Look-ups in named tables: a row name and a column name give one cell, copied from the table.

ripuve
|  | vatokom | rutekuz | gud | tas | muvigu |
|---|---|---|---|---|---|
| fenadib | 29 | 122 | 87 | 87 | 30 |
| tari | 64 | 183 | 122 | 108 | 180 |
| gotop | 194 | 132 | 134 | 106 | 117 |

vatokom of fenadib = 29
gud of tari = 122
vatokom of gotop = 194
muvigu of tari = 180
vatokom of tari = 64
gud of fenadib = 87
tas of tari = 108
rutekuz of gotop = 132
tas of fenadib = 87
rutekuz of fenadib = 122
muvigu of fenadib = 30
muvigu of gotop = 117
gud of gotop = 134
rutekuz of tari = 183
tas of gotop = 106
Row with the largest gud: gotop

detov =
|  | bekepu | govi | fum |
|---|---|---|---|
| sobibog | 66 | 98 | -56 |
| pipu | 63 | 34 | 30 |
| saka | -9 | 43 | -8 |
| sized | -18 | -82 | -41 |
| ler | 59 | 2 | 7 |

sobibog, govi -> 98
ler, fum -> 7
pipu, bekepu -> 63
ler, bekepu -> 59
sobibog, bekepu -> 66
pipu, fum -> 30
ler, govi -> 2
sized, govi -> -82
sized, fum -> -41
sized, bekepu -> -18
saka, fum -> -8
saka, bekepu -> -9
sobibog, fum -> -56
saka, govi -> 43
pipu, govi -> 34
Which row has the largest govi? sobibog

roke:
	zomi	rim	pef	diguzok	gemunum	resisu	gegike	dimik	resas
sil	2	-16	-67	88	-13	-28	-3	-19	35
sudatos	4	78	-26	11	41	10	51	-42	7
mir	-10	-46	-10	84	-7	-11	21	71	13
zokud	6	-44	33	-37	-27	2	-45	15	-7
dok	6	-32	13	-19	-23	-3	-38	1	1
beg	3	53	-24	16	28	5	35	-31	9
novaz	-2	-20	59	-40	1	19	-1	52	-21
nenulom	2	25	40	-48	18	22	13	8	-17
zap	1	-37	24	-9	-17	1	-23	28	-3
kog	3	70	-22	12	39	10	50	-33	6
kup	-12	-72	7	80	-17	-11	10	97	8

pef of dok is 13
dimik of kog is -33
zomi of kog is 3
gegike of mir is 21
resas of kup is 8
gemunum of kog is 39
gemunum of novaz is 1
rim of sil is -16
gegike of novaz is -1
Which row has the largest rim? sudatos

kolov:
,nas,musus,badigi,mav,likom,puf,tabubu,futek
digur,25.0,33.4,0.1,33.7,46.7,40.0,29.4,37.0
kisir,59.0,58.7,26.5,40.2,87.2,43.9,21.5,29.1
letiz,23.5,48.6,40.8,70.3,50.8,73.5,54.1,23.3
luf,56.4,53.5,50.4,28.0,44.9,26.3,53.5,39.5
kasesof,39.0,35.6,18.5,26.1,22.4,50.3,58.0,37.0
gagam,35.6,54.5,20.4,30.0,56.1,50.9,43.3,60.1

badigi of letiz: 40.8
tabubu of letiz: 54.1
musus of gagam: 54.5
mav of kisir: 40.2
likom of digur: 46.7
mav of luf: 28.0

Table sivimed
fields: zem, sali, resubu, nup, lizumiz, pepilu, pesuvu, ped, tar, nak
solaf: [30, 76, 93, 119, 137, 48, 94, 46, 92, 71]
televa: [129, 96, 112, 66, 72, 88, 58, 78, 110, 87]
pum: [109, 99, 64, 119, 113, 113, 30, 159, 84, 68]
zon: [99, 70, 105, 69, 108, 101, 69, 85, 89, 82]
zov: [198, 45, 19, 169, 110, 80, 82, 87, 93, 89]
visimi: [82, 72, 130, 143, 126, 108, 87, 118, 84, 77]
kubokab: [123, 107, 129, 109, 107, 90, 138, 116, 108, 96]
gisifa: [52, 119, 105, 99, 104, 148, 13, 102, 95, 89]
nevurob: [77, 100, 7, 143, 106, 34, 48, 53, 109, 90]
bunago: [17, 54, 30, 124, 86, 119, 86, 121, 95, 69]

What is the nup of pum in sivimed?
119
What is the zem of televa in sivimed?
129
What is the nup of televa in sivimed?
66
What is the resubu of nevurob in sivimed?
7
What is the pesuvu of zon in sivimed?
69
What is the pesuvu of televa in sivimed?
58
What is the tar of bunago in sivimed?
95
What is the pesuvu of solaf in sivimed?
94
What is the pesuvu of pum in sivimed?
30
What is the zem of zov in sivimed?
198
What is the pepilu of kubokab in sivimed?
90
What is the zem of solaf in sivimed?
30
What is the resubu of solaf in sivimed?
93
What is the sali of bunago in sivimed?
54
What is the ped of kubokab in sivimed?
116
What is the sali of gisifa in sivimed?
119
What is the ped of bunago in sivimed?
121
What is the nup of gisifa in sivimed?
99
What is the ped of pum in sivimed?
159
What is the sali of pum in sivimed?
99

